Here is a tiny trained network, its code and every weight. The questions are about switching its units off for an input and a class, where a switched-off unit gives its printed mean instead of its output.

import numpy as np


def w(rows, s, z=0):
    codes = np.array(rows[::2]) - 128.0
    scale = np.full(codes.shape[1], s)
    scale[-1] = z or s
    return codes * scale


def f(y):
    return np.maximum(y, 0)


def log_softmax(a):
    a = a - a.max(-1, keepdims=True)
    return a - np.log(np.exp(a).sum(-1, keepdims=True))


def net(x, mask):
    res = np.array(x, float).reshape(1, 8) / 4 @ E
    y = f(res @ A[0][:, :-1].T + A[0][:, -1])
    res = res + np.where(mask, y, B[0][:, -1]) @ B[0][:, :-1]
    return log_softmax(res[-1] @ U[:, :-1].T + U[:, -1])


A, B = {}, {}
E = w([
[175,76,133,136,166,228],'x0',
[119,127,134,108,170,123],'x1',
[240,253,147,212,176,149],'x2',
[144,108,223,168,184,60],'x3',
[52,100,231,99,234,120],'x4',
[173,105,86,38,216,92],'x5',
[114,27,149,199,79,165],'x6',
[125,54,164,147,176,171],'x7',
],0.0073)
A[0] = w([
[135,178,84,1,115,25,220],'N1',
[98,66,172,242,65,138,204],'N2',
[202,176,52,136,86,241,150],'N3',
[161,160,198,241,119,50,142],'N4',
[180,77,118,97,96,255,216],'N5',
[124,186,132,180,54,85,253],'N6',
[100,161,139,139,131,92,153],'N7',
],0.0079,0.0046)
B[0] = w([
[101,98,64,60,147,81,254],'N1',
[131,120,182,115,45,198,247],'N2',
[201,147,2,215,174,166,252],'N3',
[193,205,196,131,140,66,220],'N4',
[99,89,130,228,156,197,240],'N5',
[173,128,109,147,92,77,238],'N6',
[135,178,136,81,121,69,164],'N7',
],0.0087,0.0083)
U = w([
[163,128,70,182,158,169,13],'0',
[188,158,179,147,74,90,55],'1',
[99,114,60,81,84,82,168],'2',
[74,67,159,141,100,198,156],'3',
[139,113,158,91,249,120,253],'4',
],0.012,0.0024)

Each question gives the input, the list of numbers given to net, and the class t.
The units are the neurons (one row each of A and B). Each row of codes is followed by its name. A weight is (code - 128) times the scale printed after its matrix; where a second scale follows, it is the last column's (A, B and U).
mask holds one flag per neuron, in row order. A switched-off neuron (its flag False) gives its mean, the last column of its row in B, instead of its output. The means were averaged over made-up inputs and are rounded, as every weight is.
A unit's drop is (log p(t) with every unit on - log p(t) with that unit switched off) / (log p(t) with every unit on - log p(t) with every unit switched off).
The circuit of an input: a set's keep is (log p(t) with only the set's units on - log p(t) with every unit switched off) / (log p(t) with every unit on - log p(t) with every unit switched off). Starting from all 7 units, units are removed one at a time, each time the one whose removal leaves the highest keep (on an exact tie, the one counted first), for as long as the keep stays at least 0.8.
units of the circuit, in order: the units of the circuit, biggest drop first
most important unit: the unit with the biggest drop
k most important neurons: the k neurons with the biggest drops, biggest first
drop when u is switched off: that unit's drop, to one decimal
input [1,1,0,0,4,-8,3,-2], class 1: 3 most important neurons : [N4 N5 N6]
input [-3,-1,1,4,-2,3,-1,-6], class 2: most important neuron : [N1]
input [1,7,2,-5,5,2,5,1], class 3: units of the circuit, in order : [N3 N4]
input [-8,-1,3,2,4,3,-7,-3], class 2: 2 most important neurons : [N1 N5]
input [-2,7,0,5,-1,-6,-6,7], class 1: units of the circuit, in order : [N1 N4]
input [-2,3,3,6,-5,8,8,3], class 1: 4 most important neurons : [N3 N1 N4 N5]
input [3,6,-4,-4,3,7,4,2], class 3: units of the circuit, in order : [N5 N3]
input [1,-6,-1,6,-8,2,-2,-6], class 2: 3 most important neurons : [N1 N5 N2]
input [1,-7,3,-2,3,-5,8,-6], class 1: 2 most important neurons : [N4 N6]
input [1,-2,-3,-6,-2,5,2,-3], class 0: 2 most important neurons : [N5 N3]
input [-8,1,8,-1,-8,5,-7,-1], class 2: 2 most important neurons : [N1 N5]
input [-1,-3,3,2,8,-3,0,6], class 1: 2 most important neurons : [N4 N1]
input [-8,4,3,0,4,2,2,-8], class 2: drop when N2 is switched off : 0.1
input [-2,8,8,2,-4,-6,0,6], class 1: most important unit : N4
input [-8,2,6,-5,4,6,6,-8], class 2: drop when N1 is switched off : 0.4
input [8,-6,-8,-6,1,7,5,-6], class 3: drop when N4 is switched off : 0.2
